Below are the code and all the weights of a small trained network. Each question names an input and a class and asks about switching units off, where a switched-off unit gives its printed mean instead of its output.

import numpy as np


def w(rows, s, z=0):
    codes = np.array(rows[::2]) - 128.0
    scale = np.full(codes.shape[1], s)
    scale[-1] = z or s
    return codes * scale


def f(y):
    return np.maximum(y, 0)


def log_softmax(a):
    a = a - a.max(-1, keepdims=True)
    return a - np.log(np.exp(a).sum(-1, keepdims=True))


def net(x, mask):
    res = np.array(x, float).reshape(1, 8) / 4 @ E
    y = f(res @ A[0][:, :-1].T + A[0][:, -1])
    res = res + np.where(mask, y, B[0][:, -1]) @ B[0][:, :-1]
    return log_softmax(res[-1] @ U[:, :-1].T + U[:, -1])


A, B = {}, {}
E = w([
[199,174,106,66,104],'x0',
[133,118,127,129,127],'x1',
[124,130,128,125,127],'x2',
[118,117,116,78,216],'x3',
[125,120,126,123,123],'x4',
[125,120,126,123,123],'x5',
[119,140,9,153,118],'x6',
[129,134,129,130,131],'x7',
],0.013)
A[0] = w([
[138,115,176,80,162,115],'neuron 1',
[119,125,86,126,194,142],'neuron 2',
[210,150,123,49,111,179],'neuron 3',
[138,114,141,133,116,121],'neuron 4',
[188,163,173,6,153,115],'neuron 5',
[90,103,163,153,168,213],'neuron 6',
[142,132,184,147,81,184],'neuron 7',
[55,111,136,208,150,254],'neuron 8',
[194,175,85,114,90,116],'neuron 9',
[133,147,78,227,18,165],'neuron 10',
[119,121,28,117,199,29],'neuron 11',
[116,127,159,114,103,165],'neuron 12',
[129,97,150,121,129,176],'neuron 13',
[116,117,193,131,192,142],'neuron 14',
[103,97,140,92,123,169],'neuron 15',
[141,133,187,148,77,189],'neuron 16',
[139,132,155,153,80,184],'neuron 17',
[135,140,166,156,104,141],'neuron 18',
[94,116,107,179,111,170],'neuron 19',
[152,127,221,156,44,201],'neuron 20',
[156,174,132,100,70,175],'neuron 21',
[129,107,165,127,176,165],'neuron 22',
],0.015,0.0046)
B[0] = w([
[184,129,179,130,179,174],'neuron 1',
[55,118,94,96,138,189],'neuron 2',
[176,242,126,170,171,213],'neuron 3',
[119,132,118,129,129,139],'neuron 4',
[161,227,183,208,221,217],'neuron 5',
[122,50,147,54,158,197],'neuron 6',
[53,144,71,129,147,184],'neuron 7',
[31,37,202,201,167,242],'neuron 8',
[185,174,90,110,14,199],'neuron 9',
[230,84,222,228,113,254],'neuron 10',
[5,176,35,157,112,218],'neuron 11',
[110,129,104,110,172,156],'neuron 12',
[128,117,135,92,149,155],'neuron 13',
[163,81,175,49,153,189],'neuron 14',
[121,125,156,107,147,152],'neuron 15',
[38,151,75,124,136,188],'neuron 16',
[106,133,85,141,93,176],'neuron 17',
[80,108,98,129,126,164],'neuron 18',
[128,90,163,196,133,193],'neuron 19',
[19,169,21,146,138,219],'neuron 20',
[166,155,121,150,48,182],'neuron 21',
[145,94,167,73,152,172],'neuron 22',
],0.022,0.015)
U = w([
[42,91,90,88,132,206],'0',
[149,142,204,167,165,156],'1',
[107,198,47,92,120,204],'2',
[208,136,117,97,44,37],'3',
[136,84,172,2,151,5],'4',
],0.009,0.0018)

Each question gives the input, the list of numbers given to net, and the class t.
The units are the neurons (one row each of A and B). Each row of codes is followed by its name. A weight is (code - 128) times the scale printed after its matrix; where a second scale follows, it is the last column's (A, B and U).
mask holds one flag per neuron, in row order. A switched-off neuron (its flag False) gives its mean, the last column of its row in B, instead of its output. The means were averaged over made-up inputs and are rounded, as every weight is.
A unit's drop is (log p(t) with every unit on - log p(t) with that unit switched off) / (log p(t) with every unit on - log p(t) with every unit switched off).
The circuit of an input: a set's keep is (log p(t) with only the set's units on - log p(t) with every unit switched off) / (log p(t) with every unit on - log p(t) with every unit switched off). Starting from the 12 units with the biggest drops (on a tie, the unit counted first), units are removed one at a time, each time the one whose removal leaves the highest keep (on an exact tie, the one counted first), for as long as the keep stays at least 0.8.
units of the circuit, in order: the units of the circuit, biggest drop first
most important unit: the unit with the biggest drop
k most important neurons: the k neurons with the biggest drops, biggest first
drop of u: that unit's drop, to one decimal
input [0,-8,-1,0,1,6,-7,-7], class 0: most important neuron : neuron 20
input [5,8,-6,1,-5,-3,6,7], class 2: units of the circuit, in order : neuron 11; neuron 3
input [-5,-5,6,1,-8,-1,4,8], class 0: 2 most important neurons : neuron 5; neuron 3
input [-4,7,4,1,-7,-4,5,3], class 0: 2 most important neurons : neuron 5; neuron 11
input [6,2,7,-5,6,6,1,4], class 3: 4 most important neurons : neuron 10; neuron 11; neuron 9; neuron 21
input [-2,4,1,1,-7,3,-8,-5], class 4: 4 most important neurons : neuron 14; neuron 11; neuron 1; neuron 22
input [6,3,6,-1,3,4,-6,1], class 2: 2 most important neurons : neuron 10; neuron 20
input [-2,-8,5,7,1,-7,1,-1], class 0: 3 most important neurons : neuron 11; neuron 10; neuron 2
input [-7,-6,-8,0,6,2,8,-5], class 1: 3 most important neurons : neuron 10; neuron 20; neuron 19
input [6,-2,-6,0,-1,2,-2,-2], class 2: 4 most important neurons : neuron 10; neuron 8; neuron 9; neuron 19
input [-3,7,3,1,-2,-2,-4,-3], class 4: 2 most important neurons : neuron 11; neuron 14
input [-8,8,-8,-2,-2,8,7,-7], class 1: drop of neuron 10 : 2.1
input [7,-6,-4,8,-8,-6,4,8], class 2: drop of neuron 3 : 0.0
input [-8,-5,-2,-3,-3,8,8,6], class 1: drop of neuron 10 : 1.9
input [3,5,0,-6,7,3,-1,7], class 2: most important unit : neuron 20
